Here is a tiny trained network, its code and every weight. The questions are about switching its units off for an input and a class, where a switched-off unit gives its printed mean instead of its output.

import numpy as np


def w(rows, s, z=0):
    codes = np.array(rows[::2]) - 128.0
    scale = np.full(codes.shape[1], s)
    scale[-1] = z or s
    return codes * scale


def norm(h):
    return h / np.sqrt((h * h).mean(-1, keepdims=True) + 1e-5)


def f(y):
    return np.maximum(y, 0)


def log_softmax(a):
    a = a - a.max(-1, keepdims=True)
    return a - np.log(np.exp(a).sum(-1, keepdims=True))


def net(x, mask):
    res = np.array(x, float).reshape(1, 8) / 4 @ E
    u = 0
    for l in range(4):
        y = f(norm(res) @ A[l][:, :-1].T + A[l][:, -1])
        res = res + np.where(mask[u : u + 8], y, B[l][:, -1]) @ B[l][:, :-1]
        u += 8
    return log_softmax(norm(res)[-1] @ U[:, :-1].T + U[:, -1])


A, B = {}, {}
E = w([
[50,3,101,145,79,64,174,87],'x0',
[215,61,69,101,190,92,172,194],'x1',
[134,34,159,157,202,181,29,104],'x2',
[126,173,109,235,128,11,45,186],'x3',
[130,128,128,130,127,128,132,126],'x4',
[167,130,51,243,62,228,170,149],'x5',
[129,129,125,130,127,130,128,125],'x6',
[129,128,129,129,127,126,131,131],'x7',
],0.0038)
A[0] = w([
[59,189,210,101,143,121,128,98,102],'0.n0',
[96,4,104,128,78,60,183,124,4],'0.n1',
[186,146,157,128,196,127,163,242,128],'0.n2',
[121,73,196,129,206,121,73,64,141],'0.n3',
[122,47,158,171,223,176,114,135,3],'0.n4',
[142,198,111,65,187,127,55,194,32],'0.n5',
[202,66,130,200,106,195,71,68,116],'0.n6',
[54,147,46,173,114,32,85,142,54],'0.n7',
],0.0045,0.0027)
B[0] = w([
[190,124,31,130,105,151,114,103,215],'0.n0',
[137,34,138,141,98,93,137,39,223],'0.n1',
[216,98,90,112,84,103,67,76,253],'0.n2',
[46,138,44,113,139,132,130,254,249],'0.n3',
[66,165,99,68,120,169,13,172,183],'0.n4',
[183,130,112,163,116,155,140,32,213],'0.n5',
[24,154,69,128,193,97,184,231,234],'0.n6',
[202,75,242,174,66,118,161,190,220],'0.n7',
],0.0044,0.0027)
A[1] = w([
[105,75,218,47,126,21,81,90,123],'1.n0',
[3,132,194,181,82,124,118,67,144],'1.n1',
[195,123,75,189,99,230,128,131,236],'1.n2',
[132,186,200,39,224,62,63,89,63],'1.n3',
[138,175,103,66,155,204,186,124,78],'1.n4',
[98,224,195,122,85,188,66,142,189],'1.n5',
[184,181,88,171,122,63,32,146,1],'1.n6',
[207,127,43,224,43,218,94,141,26],'1.n7',
],0.0049,0.0014)
B[1] = w([
[126,156,85,248,142,174,196,95,217],'1.n0',
[200,133,50,119,135,106,56,75,191],'1.n1',
[89,189,157,111,192,66,116,62,255],'1.n2',
[68,188,83,253,194,163,234,81,205],'1.n3',
[118,75,192,148,100,150,116,131,204],'1.n4',
[192,84,29,151,83,117,79,131,207],'1.n5',
[130,59,229,158,90,111,118,175,226],'1.n6',
[83,121,145,156,184,110,181,71,246],'1.n7',
],0.0059,0.0039)
A[2] = w([
[175,159,121,90,6,82,240,164,109],'2.n0',
[40,141,187,236,146,179,201,133,7],'2.n1',
[99,89,173,39,93,205,133,135,5],'2.n2',
[201,85,210,151,90,105,124,15,181],'2.n3',
[140,244,52,154,46,53,242,155,197],'2.n4',
[139,195,44,158,78,194,2,106,177],'2.n5',
[202,94,58,58,167,23,190,176,32],'2.n6',
[80,191,139,60,61,79,178,155,77],'2.n7',
],0.0043,0.0019)
B[2] = w([
[53,125,143,120,159,135,39,141,190],'2.n0',
[142,144,88,98,171,88,169,160,179],'2.n1',
[156,73,170,114,79,121,142,208,142],'2.n2',
[109,95,129,89,152,74,106,193,216],'2.n3',
[93,83,100,132,235,162,72,147,255],'2.n4',
[155,144,104,67,109,40,143,119,211],'2.n5',
[156,110,67,176,96,189,58,83,173],'2.n6',
[75,84,68,130,172,228,2,173,140],'2.n7',
],0.0065,0.0044)
A[3] = w([
[120,24,44,105,94,104,119,179,41],'3.n0',
[105,126,76,82,178,159,153,85,215],'3.n1',
[230,185,162,114,152,155,87,80,59],'3.n2',
[119,116,105,178,177,14,124,110,253],'3.n3',
[129,112,87,85,100,179,148,112,143],'3.n4',
[233,48,107,134,221,131,130,146,85],'3.n5',
[203,253,172,104,206,150,89,190,192],'3.n6',
[123,82,216,11,98,199,182,91,72],'3.n7',
],0.0057,0.0023)
B[3] = w([
[143,143,191,81,132,169,130,86,179],'3.n0',
[160,165,155,153,116,89,137,188,196],'3.n1',
[132,88,148,121,86,144,153,91,147],'3.n2',
[154,149,152,82,118,188,169,143,254],'3.n3',
[150,146,125,168,133,102,93,148,148],'3.n4',
[109,233,90,128,66,88,81,98,194],'3.n5',
[73,2,145,98,107,139,171,107,181],'3.n6',
[161,135,177,226,123,70,114,193,146],'3.n7',
],0.0095,0.0092)
U = w([
[104,201,79,188,209,140,254,115,124],'0',
[187,127,213,209,101,65,111,233,108],'1',
[128,25,161,68,95,150,181,41,111],'2',
[201,200,16,103,70,98,37,68,95],'3',
[34,120,71,81,206,167,40,211,75],'4',
[160,183,158,58,126,131,152,166,253],'5',
],0.0093,0.0052)

Each question gives the input, the list of numbers given to net, and the class t.
The units are the neurons (one row each of A and B). Each row of codes is followed by its name. A weight is (code - 128) times the scale printed after its matrix; where a second scale follows, it is the last column's (A, B and U).
mask holds one flag per neuron, layer by layer. A switched-off neuron (its flag False) gives its mean, the last column of its row in B, instead of its output. The means were averaged over made-up inputs and are rounded, as every weight is.
A unit's drop is (log p(t) with every unit on - log p(t) with that unit switched off) / (log p(t) with every unit on - log p(t) with every unit switched off).
The circuit of an input: a set's keep is (log p(t) with only the set's units on - log p(t) with every unit switched off) / (log p(t) with every unit on - log p(t) with every unit switched off). Starting from the 12 units with the biggest drops (on a tie, the unit counted first), units are removed one at a time, each time the one whose removal leaves the highest keep (on an exact tie, the one counted first), for as long as the keep stays at least 0.8.
circuit, biggest first: the units of the circuit, biggest drop first
top k neurons: the k neurons with the biggest drops, biggest first
top k neurons in layer l: the k neurons of layer l with the biggest drops, biggest first
input [-5,7,1,2,1,-1,6,6], class 3: circuit, biggest first => (3.n5)
input [5,-2,1,-5,-1,-6,6,2], class 0: circuit, biggest first => (1.n0; 3.n6)
input [-8,8,-6,-3,-1,-1,0,3], class 2: top 2 neurons => (3.n6; 3.n2)
input [-7,-8,1,-6,7,-7,4,-3], class 3: top 2 neurons => (1.n5; 0.n0)
input [6,4,8,2,-3,-1,5,7], class 4: top 2 neurons => (0.n3; 0.n4)
input [5,8,2,-8,0,-7,-8,-7], class 1: top 3 neurons in layer 3 => (3.n7; 3.n1; 3.n3)
input [8,-3,5,5,-4,-4,7,6], class 2: circuit, biggest first => (3.n1; 3.n3; 2.n4)
input [-4,-6,-8,7,-4,-2,-6,-4], class 4: circuit, biggest first => (2.n4; 2.n7)
input [-6,7,-3,6,5,1,5,1], class 3: top 4 neurons in layer 3 => (3.n5; 3.n1; 3.n0; 3.n7)
input [-6,8,-3,-6,4,0,5,2], class 3: top 2 neurons => (3.n5; 0.n2)
input [-5,-3,8,2,-8,8,-3,5], class 0: top 2 neurons => (1.n7; 2.n4)
input [5,-6,-6,-5,-8,5,-4,-8], class 3: circuit, biggest first => (1.n1; 3.n6)
input [0,-1,-4,7,-2,7,5,2], class 0: top 3 neurons in layer 1 => (1.n7; 1.n2; 1.n4)
input [-1,0,-8,7,-1,7,2,-8], class 4: circuit, biggest first => (2.n4; 2.n0)
input [-7,1,1,-6,4,6,3,-1], class 2: top 2 neurons => (1.n2; 3.n6)
input [-2,-6,-5,-7,-6,6,5,-7], class 1: top 2 neurons in layer 2 => (2.n6; 2.n3)
input [3,-3,-3,0,7,-6,-6,-1], class 0: circuit, biggest first => (1.n0)
input [8,4,6,5,3,-1,-4,1], class 2: top 2 neurons in layer 3 => (3.n1; 3.n0)
input [4,7,-1,3,-3,-1,-3,3], class 3: circuit, biggest first => (3.n5; 2.n6)
input [0,-7,7,-1,-2,-2,-5,4], class 3: circuit, biggest first => (1.n1)
input [4,6,7,8,-7,8,7,-7], class 0: circuit, biggest first => (1.n7; 1.n2)
input [-1,8,-8,1,6,-2,-6,6], class 3: top 3 neurons => (2.n6; 0.n2; 3.n5)
input [-8,-3,-3,-3,7,6,-2,3], class 2: top 3 neurons => (3.n6; 1.n3; 1.n0)
input [-5,3,-7,-6,1,-2,-1,-1], class 4: top 2 neurons => (2.n0; 2.n7)
input [7,1,-4,-1,-8,-7,4,0], class 0: top 2 neurons in layer 2 => (2.n4; 2.n5)
